In the rows, zero is written as 128.
Facts:
bisis -Φ-> piflem; bisis -Φ-> kobradro; brisun -Φ-> ruvil; brotin -Φ-> tabe; brotin -Φ-> plogo; didruk -Φ-> flitrum
didruk -Φ-> duri; didruk -Φ-> piflem; dodum -Φ-> skiklil; drodro -Φ-> brotin; duri -Φ-> madas; flitrum -Φ-> brisun
garizik -Φ-> kobradro; gidus -Φ-> ruvofli; gidus -Φ-> brisun; gilem -Φ-> stugraklak; greful -Φ-> vazunom; greful -Φ-> madas
groba -Φ-> skiklil; grota -Φ-> satuma; kobradro -Φ-> vazunom; latan -Φ-> piflem; lovuflok -Φ-> gidus; lupo -Φ-> duri
plogo -Φ-> skabro; plogrur -Φ-> brotin; potriklil -Φ-> stugraklak; raplupun -Φ-> tufon; roda -Φ-> tabe; saker -Φ-> duri
saker -Φ-> debrak; saker -Φ-> kobradro; saker -Φ-> soplen; satuma -Φ-> stogo; satuma -Φ-> broplim; sisi -Φ-> greful
skiklil -Φ-> plogo; soplen -Φ-> stogo; stisek -Φ-> raplupun; stogo -Φ-> kobradro; tabe -Φ-> plogo; troklefli -Φ-> drupluklel
troklefli -Φ-> vebron; tufon -Φ-> stugraklak; vazekluk -Φ-> troklefli; vebron -Φ-> stogo; vebron -Φ-> pegrik; voklil -Φ-> broplim
vosu -Φ-> stugraklak; vosu -Φ-> vebron; zetun -Φ-> latan; zetun -Φ-> broplim; zetun -Φ-> raplupun; beklir -κ-> bruza
biplater -κ-> drupluklel; brastim -κ-> tapom; bredi -κ-> vupor; bruza -κ-> ranik; dabram -κ-> klige; didruk -κ-> tadel
dodum -κ-> flikur; drupluklel -κ-> bredi; duzir -κ-> dabram; flikur -κ-> brulur; fliski -κ-> dodum; greful -κ-> kludradol
gugri -κ-> staflogu; kleflil -κ-> zugik; klige -κ-> mosker; klipin -κ-> fizek; kludradol -κ-> klipin; kludrer -κ-> vazunom
klutrak -κ-> sestu; laris -κ-> pelun; mezom -κ-> drebuge; migak -κ-> plogo; motak -κ-> brastim; numu -κ-> gugri
petu -κ-> droflo; plabok -κ-> numu; plebrul -κ-> brotin; pledam -κ-> zetu; plogo -κ-> sisi; plusom -κ-> povak
povak -κ-> brenal; rekuplo -κ-> duzir; roda -κ-> rekuplo; saker -κ-> pebrak; sisi -κ-> tobus; staflogu -κ-> vebron
stikobre -κ-> beklir; tapom -κ-> mezom; tobi -κ-> pledam; tobus -κ-> motak; tradrik -κ-> rilovon; traklas -κ-> plebrul
troklefli -κ-> vebozak; vadu -κ-> broplim; vazunom -κ-> voklil; vebozak -κ-> kludrer; vebron -κ-> vosu; zetu -κ-> madas
ziflo -κ-> biplater; bakem -δ-> troklefli; biplater -δ-> latan; bredi -δ-> saker; brenal -δ-> tadel; broplim -δ-> tabe
didruk -δ-> vazunom; dobrer -δ-> dritrak; dodum -δ-> mirok; dritrak -δ-> likeper; drodro -δ-> sestu; druko -δ-> dobrer
drupluklel -δ-> raplupun; duri -δ-> ruvofli; duzir -δ-> leplom; fizek -δ-> brisun; flarer -δ-> ranik; flikur -δ-> rudri
fliski -δ-> beklir; garizik -δ-> zetu; gidus -δ-> klipin; gigran -δ-> plogrur; gilem -δ-> mosker; griflel -δ-> vupor
groba -δ-> vadu; klipin -δ-> voklil; klutrak -δ-> flarer; kobradro -δ-> stogo; laris -δ-> zegos; laska -δ-> brastim
latan -δ-> droflo; leplom -δ-> klige; lesta -δ-> tropas; likeper -δ-> pebrak; lovuflok -δ-> traklas; luflon -δ-> bakem
mezom -δ-> soplen; mosker -δ-> numu; narom -δ-> bruza; nopli -δ-> grota; nuti -δ-> tradrik; pegrik -δ-> drupluklel
petu -δ-> druko; piflem -δ-> tobus; plabok -δ-> kludrer; plebrul -δ-> zugik; pledam -δ-> groba; plogrur -δ-> skotam
plusom -δ-> kleflil; potriklil -δ-> plusom; povak -δ-> stisek; resan -δ-> petu; rilovon -δ-> piflem; ruvofli -δ-> flikur
saker -δ-> stutren; sestu -δ-> laska; skotam -δ-> gidus; soplen -δ-> nopli; staflogu -δ-> didruk; stikobre -δ-> fliski
stisek -δ-> druflam; stogo -δ-> stufluk; stufluk -δ-> rekuplo; stutren -δ-> vosu; teflo -δ-> gilem; tobus -δ-> povak
traklas -δ-> biplater; troklefli -δ-> tufon; tropas -δ-> teflo; vebozak -δ-> luflon; vebron -δ-> nuti; vepli -δ-> debrak
vosu -δ-> broplim; zegos -δ-> fizek; zetun -δ-> plabok; zugik -δ-> duri; bafliklas -η-> a; bakem -η-> b
beklir -η-> a; biplater -η-> a; bisis -η-> b; bizo -η-> b; brane -η-> c; brastim -η-> c
bravuk -η-> a; bredi -η-> a; brenal -η-> b; brisun -η-> c; broplim -η-> a; brotin -η-> a
brulur -η-> b; bruza -η-> a; dabram -η-> c; danok -η-> b; debrak -η-> c; didruk -η-> c
dobrer -η-> c; dodum -η-> a; drebuge -η-> b; dritrak -η-> b; drodro -η-> c; droflo -η-> b
druflam -η-> c; druko -η-> c; drupluklel -η-> b; duri -η-> b; duzir -η-> a; fizek -η-> a
flarer -η-> b; flikur -η-> b; fliski -η-> b; flitrum -η-> b; garizik -η-> a; gidus -η-> c
gigran -η-> a; gilem -η-> b; greful -η-> a; griflel -η-> a; groba -η-> a; grota -η-> b
gugri -η-> a; kavi -η-> a; kleflil -η-> a; klige -η-> c; klipin -η-> c; kludradol -η-> c
kludrer -η-> a; klutrak -η-> a; kobradro -η-> a; laris -η-> c; laska -η-> b; latan -η-> c
leplom -η-> b; lesta -η-> b; likeper -η-> b; lostur -η-> a; lovuflok -η-> c; luflon -η-> b
lupo -η-> a; madas -η-> a; mezom -η-> c; migak -η-> a; mirok -η-> b; mosker -η-> a
motak -η-> a; narom -η-> a; nopli -η-> c; numu -η-> c; nuti -η-> a; pebrak -η-> a
pegrik -η-> a; pelun -η-> a; petu -η-> a; piflem -η-> a; plabok -η-> c; plebrul -η-> a
pledam -η-> b; plogo -η-> a; plogrur -η-> b; plovel -η-> a; plusom -η-> b; potriklil -η-> a
povak -η-> a; ranik -η-> a; raplupun -η-> c; rekuplo -η-> a; resan -η-> c; rilovon -η-> b
roda -η-> b; rudri -η-> a; ruvil -η-> c; ruvofli -η-> a; saker -η-> a; satuma -η-> a
seflal -η-> a; sestu -η-> a; sisi -η-> c; skabro -η-> b; skiklil -η-> c; skiplok -η-> a
skotam -η-> c; soplen -η-> c; soses -η-> a; staflogu -η-> c; stikobre -η-> b; stisek -η-> b
stogo -η-> a; stufluk -η-> a; stugraklak -η-> c; stutren -η-> a; sunurik -η-> a; tabe -η-> b
tadel -η-> b; tapom -η-> a; teflo -η-> c; tobi -η-> c; tobus -η-> a; tradrik -η-> b
traklas -η-> a; troklefli -η-> b; tropas -η-> c; tufon -η-> b; vadu -η-> c; vazekluk -η-> a
vazunom -η-> c; vebozak -η-> b; vebron -η-> a; vepli -η-> a; voklil -η-> b; vosu -η-> b
vupor -η-> b; zegos -η-> c; zetu -η-> c; zetun -η-> c; ziflo -η-> c; zugik -η-> a

Known rows:
danok: [140 149 151 156 118 123 141 161  99 124 141 149 150 123 145 129 124  94
  50 179 142 138  86 167 137 133 114 105 100  90  85 130]
sunurik: [133 135 160 149  97 131 152 159 102 107 146 151 151 139 117 117 107  84
  53 163 150 142 106 133 128 130 131 104 112  91 106 123]
brastim: [130 144 169 119 115 163 157 167 105 153 134 140 167 145 147 105 101  77
  66 148 133 139  95 150 146 125 124  78 110  83  77 131]
laris: [ 95 155 146 160 121 202 141 172 141 120 157 153 134 149 131  52 139  88
  75 185 109 112 140 184 122 145 132  37  83 101  85 123]
vebron: [122 140 127 159  88 157 128 173 114  89 151 130 153 145 111 135 122 124
  85  95 177  96 126 176 124 144 113  73 105  79 168 112]
soplen: [159 142 178 134 108 176 129 192 105 145 137 145 123 156 166 137 130 104
 103 109 165  89 112 176 144 122 106  85 131 114 125 110]
stutren: [136 139 162 143  98 135 152 152 105  96 145 145 151 137 122 123  92  75
  66 160 145 147  99 133 128 125 131 104 111 103 100 125]
vupor: [148 157 142 145 130  61 160 181  93 133 146 159 141 114 149 140 110 103
  28 159 171 126  71 155 137 118 133 106 101  88  89 121]
mezom: [135 147 160 143 114 130 143 183 110 136 136 160 152 146 135  75 122  92
  55 156 145 124 110 168 148 123 142  92 113  69  78 118]
dobrer: [128 143 171 122 117 161 162 164 102 151 133 141 163 142 147 106 103  80
  64 149 130 141  99 148 149 125 125  84 108  84  81 130]
soses: [132 134 160 148  96 133 155 157 102 108 146 151 153 139 117 116 107  79
  54 166 150 142 104 129 128 129 129 109 110  93 105 122]
tobus: [133 140 163 145  95 145 150 151 106  94 148 146 154 138 120 118  93  79
  69 162 148 147 101 135 124 124 127 102 111  99 100 126]
drupluklel: [129 144 137 163 121 130 145 181  88 102 139 138 137 120 163 163 136 127
  67 127 158 127  97 178 151 130 110 103 101 101 126 126]
flikur: [155 148 156 146 111 165 135 139  96 139 136 132 184 127 140 133 127  77
  37 181 149 143  78 163 130 142 103 100  99  71  77 139]
skiklil: [108 127 195 133 106 158 123 146  88 186 143 178 153 120 154  53  84 113
  93 186 185 145  96 195 138 122 142  98 116 105  95 121]
roda: [ 99 121 179 169  95 192 104 123  87 155 142 175 147 101 157  75 114 119
  97 238 164 159  97 215 126 143 103 113 107 124  99 139]
skotam: [136 149 171 129 116 154 151 169 104 123 137 138 150 140 150 102  99  82
  79 151 134 139 101 158 152 117 139  85 112  97  74 124]
lostur: [132 133 161 150 101 135 156 156 101 107 147 154 154 137 118 118 104  82
  54 167 152 144 105 127 128 129 131 110 112  89 105 124]
gidus: [162 148 189 113 107 161 166 168 113 169 130 152 136 157 149 115 112  57
  68 169 119 114  97 140 134 124 110  90 121 111  74 121]
flarer: [137 150 150 165 124 117 140 168  94 115 146 158 142 124 151 123 131  90
  43 179 148 138  88 169 135 127 117 102 107  96  84 133]
garizik: [164 134 169 152  75 140 133 171 110 123 137 158 118 155 119 130 125 105
  89 134 170  88 119 157 125 139 103 113 127 109 148 106]

Rows:
No name comes twice in this set of rows, the named rows included.
[144 131 156 149  87 166 137 167  97 108 142 130 146 145 126 158 115 113
  92 102 173 110 113 157 131 139 103 101 119 102 162 116] : satuma
[115 142 165 151 116 217 134 161 120 121 146 144 157 151 145  73 136  70
  80 177 118 136 125 173 137 134 123  66 105  98  75 133] : tobi
[167 143 184 132 107 164 138 189 107 151 139 153 114 163 165 125 134  85
  95 132 157  88 112 167 137 119 109  90 132 123 111 112] : debrak
[135 160 137 171 111 120 129 163 118 115 150 153 152 127 129  95 136  95
  42 188 144 120 101 190 121 140 114  81  94  74  81 128] : pledam
[124 144 150 148 103 152 150 157 117 108 158 152 153 140 112 104 108  77
  55 170 150 130 110 138 109 136 129  74  97  96 106 124] : gugri
[167 134 197 147  96 218 120 178 110 142 134 160 114 169 169 112 151  71
 110 159 136  95 123 174 134 125  89  97 145 134 103 118] : didruk
[103 119 180 155  91 138 125 141  84 147 157 186 146 115 129  76  84 108
  86 191 202 153 100 170 113 121 132 113 122 113 123 118] : groba
[122 169 132 131 117 115 160 162 135 121 176 144 149 134  98  97  89  80
  44 154 169 106  99 138  89 137 148  34  75  90 113 115] : pelun
[150 143 176 114 102 187 150 173 106 160 126 127 143 154 158 143 110  98
  97 107 147 102 102 162 149 130 100  85 121 107 121 122] : latan
[191 129 175 126  93 139 132 136  70 134 134 136 204 143 112 143  95  64
  23 140 195 150  75 112 141 125 139 141 122  42  89 126] : pebrak
[167 144 159 127 117  97 156 153  76 159 128 141 171 119 145 158 104  97
  20 156 165 144  59 140 149 130 122 131 102  67  81 129] : droflo
[161 141 178 130  90 135 171 151 116 138 138 155 138 154 118 133 103  46
  57 181 127 127  93 107 114 133 108 104 119 115  95 122] : ruvofli

Now the same nodes, written a new way:
Known rows:
tradrik: [100 112  79 159 131  98 186 142 160 113 119 154  75 150 129 114  87 122
 157 132  52 133 146 164 118 107 119 131 138 107  98]
skiplok: [110 135 133 107 129 142 116 142 101 133 130 150 109 139 137 117 126 107
 132 131 131 111 133 120 134 125 122 136 126 115 133]
druflam: [125 129 114 128 150 112  78 149 124 146 140 101 114 128 102 106 105 148
 131 127 127 105 113 132 126 124 113 121 114 138 112]
bravuk: [117 134 131 112 130 142 111 142 103 136 129 153 109 140 133 112 123 113
 132 129 127 115 131 119 126 122 123 138 127 114 133]
troklefli: [146  76 142 172 118  93 183  99 207 110 131 132 122 132 134 157 145 121
 185 110  66 159 120 168 127  83 163 116 177 108 101]
bruza: [118 132 115 112 121 141 119 153 108 133 133 167 107 136 159 106 121 119
 118 122 127 109 163 127 137 124 107 146 129 117 116]
narom: [126 140 141 103 129 147 121 143 106 123 128 161 102 136 125 125 125 112
 121 136 123 107 131 113 135 120 117 127 120 112 140]
duri: [170  99 104 176 110 113 165  75 170 121 127 110 166 132 158 173 157 128
 135 143 137 184 122 147 103 129 190 157 117 154 131]
nopli: [131 150 128 130 141 121 107 152 115 142 137 104 140 110 122 107  92 148
 128 131 118 126 122 123 116 119 114 111 125 134 131]
tabe: [ 40 128  96 126 149 123 188  54 168  82 122  89 132 189  92  85 137 163
 110 103 150  90 151 127 130 184  82 115 145 167  91]
broplim: [163 117 120 139  99 156  65 104 129 130 163 136 182 106 206 151 191 121
 115  85 184 140 145 106 134 105 149 151 134 144  76]
kavi: [113 133 131 110 130 134 114 151 106 132 129 149 111 143 136 110 123 110
 137 129 126 118 134 109 132 124 119 136 126 118 132]
plebrul: [119 135 137 101 135 142 120 144  91 122 133 157 105 132 130 128 126 112
 113 129 129 105 138 124 132 127 126 122 120 103 138]
brane: [133 141 128 126 137 122 101 154 114 147 131 109 122 110 112 118  97 149
 121 128 122 115 120 130 126 126 110 115 119 133 132]
teflo: [127 152 129 132 143 118 109 155 118 141 137 108 134 112 114 105  89 145
 128 125 119 128 119 121 115 123 122 114 122 134 132]
vebozak: [123 136  94 154 110 139 161 134 143 104  91 148 107 132 101 147  94 112
 141 153  91 118 117 132 130 139  90 132 123 109 111]
didruk: [193  65 178 121 148  83 174 101 192 155 121  75 132 137  91 159 130 160
 141 162 124 175  79 155 123 117 209 146 122 147 222]
zetun: [196 114 179 138 133 130 127 117 176 126 140 101 168  64 134 159 156 153
 116 107 140 138 101 139 136  96 146  90 149 131 115]
rekuplo: [107 125 125 114 122 129 103 138  90 130 148 151 106 152 149 105 127 116
 135 104 112 118 149 125 124 119 130 136 125 119 125]
pegrik: [174 106 175 120 127 144 138 102 158 120 138 146 149 105 158 165 184 115
 126 113 150 143 114 128 145  91 161 120 152 111 118]
stogo: [189  90 161 127 126 126 146  92 170 138 145 142 161 114 172 163 186 122
 125 122 160 161 125 127 146  99 180 152 142 133 136]

Rows:
No name comes twice in this set of rows, the named rows included.
[ 69 171 140  78 138 173 157  64 113 107 132 110 172 159 133  72 151 165
  71  89 205  85 164  69 135 195  54 133 140 176 115] : brotin
[202 102 159 139 132 114 131 107 182 147 145  97 173  80 149 160 158 158
 119 122 151 165 115 146 138  98 166 122 142 152 133] : soplen
[125 147 125 121 125 144 129 140 128 130 122 155 108 151 140  97 107 112
 148 134 105 122 128  91 127 110  97 164 129 122 129] : kludrer
[156 115 168 119 129 137 131 105 158 126 141 139 153 118 165 145 181 110
 134 110 146 140 119 118 144  93 154 124 156 118 113] : vazekluk
[129 113 132 121 129 122 180 149 187 127 116 175  64 181 118  81  76 123
 181 144  46 118 116  97 134  80  97 175 157 106 137] : kleflil
[153 132 189 117 130 147 128 127 149 117 136 155 145  89 147 156 188  98
 139 110 137 127 119 123 151  83 127  92 177  90  96] : potriklil
[111 115 120 119 167  85 134 159 116 141 158 115  87 113 139  91  91 156
 111 106  90 118 147 177 113  90 156  97 121 116 116] : vadu
[151  94  75 162 104 120 151 102 141 122 119 113 121 158 131 177 108 135
 121 167 132 161 130 151 106 158 181 182  75 151 164] : flitrum
[ 98 112 167  86 159 110 145 149  87 128 126 138  72 149 101 124 147 102
 123 136 116 115 123 163 127 115 186  92 131  86 178] : klutrak
[184  85 138 117 121 130 143  98 154 148 140 140 144 136 166 154 155 131
 114 140 155 159 127 125 135 120 188 183 114 147 159] : piflem
[144 138 144 136 127 120 100 151 155 146 105  92 129 142  66 114  83 141
 172 152  96 126  69  93 130 131  88 139 128 149 160] : klipin
[ 76 139 143  77 156 156 194  71 149  88 137 132 120 168 129  78 132 173
  73  87 152  66 177 105 140 156  70 123 147 141 111] : dodum
[ 88 120 209  89 190  84 111 154  59 146 118  61 104 108  37 152 146 123
 114 146 136 136  75 187 107 138 224  25 113  95 226] : laris
[149 116 132 161 114 119 159 110 169 118 112 121 164  94 132 175 176 109
 148 136 130 163 121 150 145 120 147 111 160 125 106] : drupluklel
[102 104  95 140 142 100 175 138 136  98 129 152  64 133 122 138 101 127
 128 134  67 107 154 193 122 109 136 103 127  88 108] : stikobre

Now the same nodes, written a new way:
Known rows:
raplupun: [ 82 146 124 150 161 113 114 132 145 107 120 147  87 132 159  85 143  90
 110 148 173 201  83 113 126 120]
plogrur: [ 81 153 121 164 113 143 126 116 129 138 124 198  89 139 152 126  94 131
 124 129 138 123  67 117 147 132]
skotam: [149 157 135  91 128 125 116 122 132 129 110 130 109 130 118 127 143 136
 135 128 126 157 130 120 119 138]
klutrak: [149 105 100 123 135 130 147 121 129 133 138 140 167 131 136 133 126 152
 159 128 110 111 169 142 137 130]
stufluk: [102 124 168 100 118 130 135 134 134 123 130  92 119 129  89 130 140 133
 137 136 119 118 143 131 123 133]
stogo: [137 106 136 155  98 131 188 111 128 103 108 225   7 108  90 224 108 123
  86 145 141 123  92 143 161 170]
soplen: [155 146 108 139 124 125 149 107 132 113  96 218  24 115 129 185 106 118
  89 144 152 165  84 126 146 163]
kludrer: [148  84 135 122 156 117 134 135 146 120 166  30 202  96 127 142  68 139
 110 121 155 143 151 133 125  98]
likeper: [113 141 178 119 113 124 101 135 135 139 125  93 122 123 104 128 131 114
 115 115 118 110 118 124 123 121]
latan: [123 153 121 149 123 123 142 137 114 107 115 171  92 129 145 124 149 122
 102 127 175 183  71 114 122 129]
skiklil: [ 87 168  76 132 137 166 122 113 107 131 126 147  85 145 185 132  46 132
  95 171 164 152  67  99 122 147]
ranik: [ 96 116 178 100 122 127 132 142 133 120 137  62 125 123  88 129 137 122
 121 137 127 119 140 129 117 126]
lovuflok: [123 163  95 145 127 129 144 119 121 118 110 228  91 143 155 111 148 148
 146 122 153 187  76 114 134 135]
vazekluk: [ 81 116 125 157 121 137 152 126 132 110 130 166  83 134 121 118 125 124
 133 142 142 140  96 125 137 135]
kavi: [113 119 154 108 113 134 133 128 136 122 130 100 112 132  86 122 137 135
 146 133 108 117 144 128 122 134]
tadel: [109 139 182 118 112 124  98 138 133 138 128  78 125 121 104 128 130 108
 108 116 121 107 116 123 120 118]
bafliklas: [113 118 153 109 113 135 134 128 135 123 131 100 113 133  89 123 136 135
 147 132 108 116 143 130 122 134]
zugik: [113 126 150 100 115 134 141 121 139 128 128 130 111 134  94 128 142 148
 158 130 107 118 144 132 132 137]
gugri: [141 111  50 101 168 136 166 162  88 143 147  77 126 113 123 102 147  84
 186 131 136  62 154 161 107 145]
motak: [173 148 120 183  97 139 135 140 124 122 121  88 244 126 168 113 154 121
 120 153  73  90 192 142 139 137]
teflo: [151 158 134  90 127 124 116 121 130 128 109 127 107 131 119 126 145 137
 134 127 124 158 130 120 118 141]

Rows:
No name comes twice in this set of rows, the named rows included.
[144 104 106 121 137 128 145 126 128 132 140 128 168 128 135 134 130 145
 149 128 114 109 168 142 135 128] : petu
[157  94 103 123 145 126 146 113 149 130 150 124 181 112 131 139  79 169
 158 116 125 136 156 138 144 117] : bredi
[171 139  66  89 180 119 133 164  89 138 134  56 146 106 155 111 143  78
 132 131 162 114 144 145  93 137] : numu
[ 24 124 151 182 180 103  78 124 190 121 131 152  84 133 155  45 128  52
 138 149 148 173  86 122 151 103] : tufon
[116 127 146 101 116 133 142 113 145 129 123 153  99 135  93 136 136 150
 164 132  98 117 146 134 139 147] : pegrik
[153 114 128 140 139 118 104 137 128 144 144  83 184 113 146 136 108 115
 107 110 129 101 143 134 126 105] : flikur
[ 48 135 142 176 157 114  94 117 174 128 127 180  82 135 151  71 123  83
 144 139 138 157  88 122 152 115] : gilem
[170 134 116 171 106 136 135 139 121 123 128  87 231 127 159 116 145 123
 124 148  83  92 187 142 135 133] : tapom
[ 90 148 129 197  94 129 135 146 109 118 131 193 130 143 138  80 165 133
 141  89 157 146  49 112 130  98] : flitrum
[137  92  82 191 121 130 179 143 100 107 144 174 152 124 154 137 135 138
 116 115 163 131 103 134 134 114] : greful
[154 101  95 123 143 128 147 122 127 134 141 143 174 129 138 131 124 153
 156 126 113 111 171 143 138 128] : plebrul
[158 152 128  98 125 128 112 122 130 127 111 114 103 130 112 121 138 132
 131 128 122 156 132 117 112 138] : brane
[ 37 157 124 149 123 167 108 128 108 145 145 103 106 138 177 140  25 110
  67 167 162 101  57 104 129 131] : tabe
[156 162 121  91 128 128 120 111 133 133 105 162 102 136 120 127 142 150
 152 125 113 158 132 121 126 144] : resan
[179 121 106 109 161 113 112 139 118 128 135  64 177 112 158 134 118 115
  95 127 153 150 151 127 108 113] : zetu

